Here is a tiny trained network, its code and every weight. The questions are about switching its units off for an input and a class, where a switched-off unit gives its printed mean instead of its output.

import numpy as np


def w(rows, s, z=0):
    codes = np.array(rows[::2]) - 128.0
    scale = np.full(codes.shape[1], s)
    scale[-1] = z or s
    return codes * scale


def f(y):
    return np.maximum(y, 0)


def log_softmax(a):
    a = a - a.max(-1, keepdims=True)
    return a - np.log(np.exp(a).sum(-1, keepdims=True))


def net(x, mask):
    res = np.array(x, float).reshape(1, 6) / 4 @ E
    y = f(res @ A[0][:, :-1].T + A[0][:, -1])
    res = res + np.where(mask, y, B[0][:, -1]) @ B[0][:, :-1]
    return log_softmax(res[-1] @ U[:, :-1].T + U[:, -1])


A, B = {}, {}
E = w([
[209,122,152,199,97,144,96,70,250,79,194,135],'x0',
[158,117,157,110,240,187,83,97,128,121,90,35],'x1',
[142,118,83,197,170,174,218,164,42,57,210,120],'x2',
[122,2,188,212,154,155,117,170,132,165,82,212],'x3',
[130,128,111,94,255,84,114,148,161,132,224,203],'x4',
[220,227,199,178,156,72,122,123,46,130,102,165],'x5',
],0.0099)
A[0] = w([
[155,133,162,135,46,165,168,119,126,127,82,103,27],'N1',
[118,144,143,159,61,168,111,127,87,93,87,88,161],'N2',
[152,110,76,197,136,200,212,170,55,33,178,127,51],'N3',
[145,152,153,137,120,68,86,107,141,151,69,154,92],'N4',
[141,68,189,186,113,150,120,201,112,184,122,155,45],'N5',
[234,211,198,144,124,68,133,116,76,144,89,156,53],'N6',
[126,138,183,113,238,200,89,86,111,131,86,34,168],'N7',
[120,120,130,61,201,94,137,145,172,141,202,191,94],'N8',
[125,191,110,73,110,98,165,103,128,107,141,92,38],'N9',
[135,155,124,133,206,56,84,123,115,132,163,184,83],'N10',
[90,170,122,147,69,82,150,180,126,125,133,198,101],'N11',
[144,117,166,186,62,127,120,56,153,83,139,95,65],'N12',
[119,82,181,201,151,143,128,184,146,169,87,182,33],'N13',
[69,71,98,99,112,190,144,137,183,104,159,100,2],'N14',
[147,186,102,99,130,105,135,101,163,123,159,88,136],'N15',
[180,136,152,173,98,143,104,104,206,95,186,142,42],'N16',
[126,91,155,157,110,122,167,119,139,164,108,172,79],'N17',
[77,74,67,58,104,191,156,128,189,103,142,119,76],'N18',
[125,120,162,157,68,162,153,74,85,127,75,103,50],'N19',
[122,127,149,67,108,79,74,85,179,175,77,143,48],'N20',
[51,160,104,175,85,96,171,111,154,140,132,179,70],'N21',
[117,124,144,95,95,79,61,127,171,194,101,133,46],'N22',
[153,185,95,60,91,124,145,87,113,98,173,105,40],'N23',
[175,169,188,183,152,95,165,142,77,77,135,126,155],'N24',
[125,56,164,181,160,178,118,142,133,159,119,175,68],'N25',
[34,139,118,47,149,103,160,205,1,205,67,122,50],'N26',
[116,126,150,117,84,149,175,167,96,166,90,84,93],'N27',
[133,137,111,114,26,60,174,154,126,142,160,188,74],'N28',
],0.0096,0.0023)
B[0] = w([
[147,144,171,95,124,149,192,201,146,172,193,99,195],'N1',
[146,131,146,130,143,138,178,191,122,163,171,131,202],'N2',
[140,100,28,152,175,24,56,170,91,127,177,110,247],'N3',
[121,111,76,144,152,77,74,126,144,147,140,137,185],'N4',
[125,126,132,90,73,124,106,89,73,123,94,94,216],'N5',
[1,121,83,131,88,126,153,83,176,209,61,168,228],'N6',
[115,190,131,181,198,199,96,132,149,64,69,99,227],'N7',
[225,153,172,85,128,178,216,191,126,207,145,80,214],'N8',
[135,116,175,67,56,101,122,80,48,116,119,87,179],'N9',
[134,126,164,109,125,152,200,178,137,186,152,96,193],'N10',
[129,203,94,182,165,193,145,158,142,59,63,117,196],'N11',
[214,94,185,134,133,126,133,154,168,132,140,190,199],'N12',
[125,153,155,72,45,110,107,116,83,100,97,114,221],'N13',
[62,122,72,133,99,136,144,83,167,185,94,156,218],'N14',
[133,105,173,68,63,147,100,105,94,101,126,118,184],'N15',
[205,107,180,181,123,96,148,69,180,90,159,203,212],'N16',
[146,164,152,95,119,114,124,125,57,111,129,113,181],'N17',
[39,105,104,150,128,138,185,84,133,187,73,164,232],'N18',
[147,114,153,112,157,146,184,174,118,178,141,98,199],'N19',
[131,85,41,184,173,77,67,192,90,124,175,90,212],'N20',
[109,155,120,142,185,210,90,122,148,103,84,86,183],'N21',
[132,100,71,142,166,51,74,167,98,125,179,111,202],'N22',
[120,124,151,72,48,102,103,88,52,96,119,71,186],'N23',
[55,75,75,160,113,128,139,103,145,169,83,173,206],'N24',
[121,148,174,56,64,116,132,78,52,84,106,66,218],'N25',
[209,59,204,180,117,108,128,53,216,71,193,227,253],'N26',
[156,133,157,125,134,144,168,171,140,141,182,130,186],'N27',
[141,205,131,177,168,193,81,133,152,80,61,80,208],'N28',
],0.0081,0.015)
U = w([
[114,114,173,31,37,98,109,68,30,68,113,100,73],'0',
[193,59,192,155,124,98,145,59,221,57,189,241,250],'1',
[2,90,67,136,105,121,175,76,168,240,80,180,67],'2',
[127,78,16,145,179,21,69,198,88,117,191,112,78],'3',
[168,126,182,88,141,168,230,237,134,225,178,106,110],'4',
[113,190,124,163,206,230,100,134,157,14,52,100,219],'5',
],0.0094,0.0017)

Each question gives the input, the list of numbers given to net, and the class t.
The units are the neurons (one row each of A and B). Each row of codes is followed by its name. A weight is (code - 128) times the scale printed after its matrix; where a second scale follows, it is the last column's (A, B and U).
mask holds one flag per neuron, in row order. A switched-off neuron (its flag False) gives its mean, the last column of its row in B, instead of its output. The means were averaged over made-up inputs and are rounded, as every weight is.
A unit's drop is (log p(t) with every unit on - log p(t) with that unit switched off) / (log p(t) with every unit on - log p(t) with every unit switched off).
The circuit of an input: a set's keep is (log p(t) with only the set's units on - log p(t) with every unit switched off) / (log p(t) with every unit on - log p(t) with every unit switched off). Starting from the 12 units with the biggest drops (on a tie, the unit counted first), units are removed one at a time, each time the one whose removal leaves the highest keep (on an exact tie, the one counted first), for as long as the keep stays at least 0.8.
circuit, biggest first: the units of the circuit, biggest drop first
unit that matters most: the unit with the biggest drop
k most important neurons: the k neurons with the biggest drops, biggest first
drop of u: that unit's drop, to one decimal
input [-7,4,-8,8,1,-5], class 0: 4 most important neurons : (N25 N13 N3 N5)
input [-5,6,6,2,-4,1], class 3: 4 most important neurons : (N3 N28 N16 N11)
input [7,2,-5,-8,4,1], class 0: 2 most important neurons : (N23 N26)
input [6,-5,4,-2,-7,-3], class 4: 2 most important neurons : (N26 N1)
input [-5,6,-3,5,-7,6], class 4: unit that matters most : N19
input [4,-4,6,-5,1,2], class 3: 2 most important neurons : (N3 N25)
input [-3,-4,-4,3,6,1], class 4: 3 most important neurons : (N8 N3 N10)
input [6,-8,0,1,-7,-1], class 5: 3 most important neurons : (N28 N21 N11)
input [5,0,3,6,-8,-5], class 4: 3 most important neurons : (N1 N19 N2)
input [5,0,0,3,-5,6], class 2: 3 most important neurons : (N6 N26 N24)
input [-4,6,-6,1,1,6], class 2: 2 most important neurons : (N6 N3)
input [-2,1,-7,5,2,6], class 3: 4 most important neurons : (N20 N22 N18 N4)
input [2,-6,-4,5,5,2], class 5: circuit, biggest first : (N11 N28)
input [-3,0,-1,6,6,-5], class 0: unit that matters most : N25
input [3,4,-2,0,4,-4], class 2: drop of N14 : 1.2
input [-8,8,1,4,-4,7], class 1: drop of N28 : 0.1
input [-8,-6,-7,5,-6,0], class 1: drop of N27 : 0.0
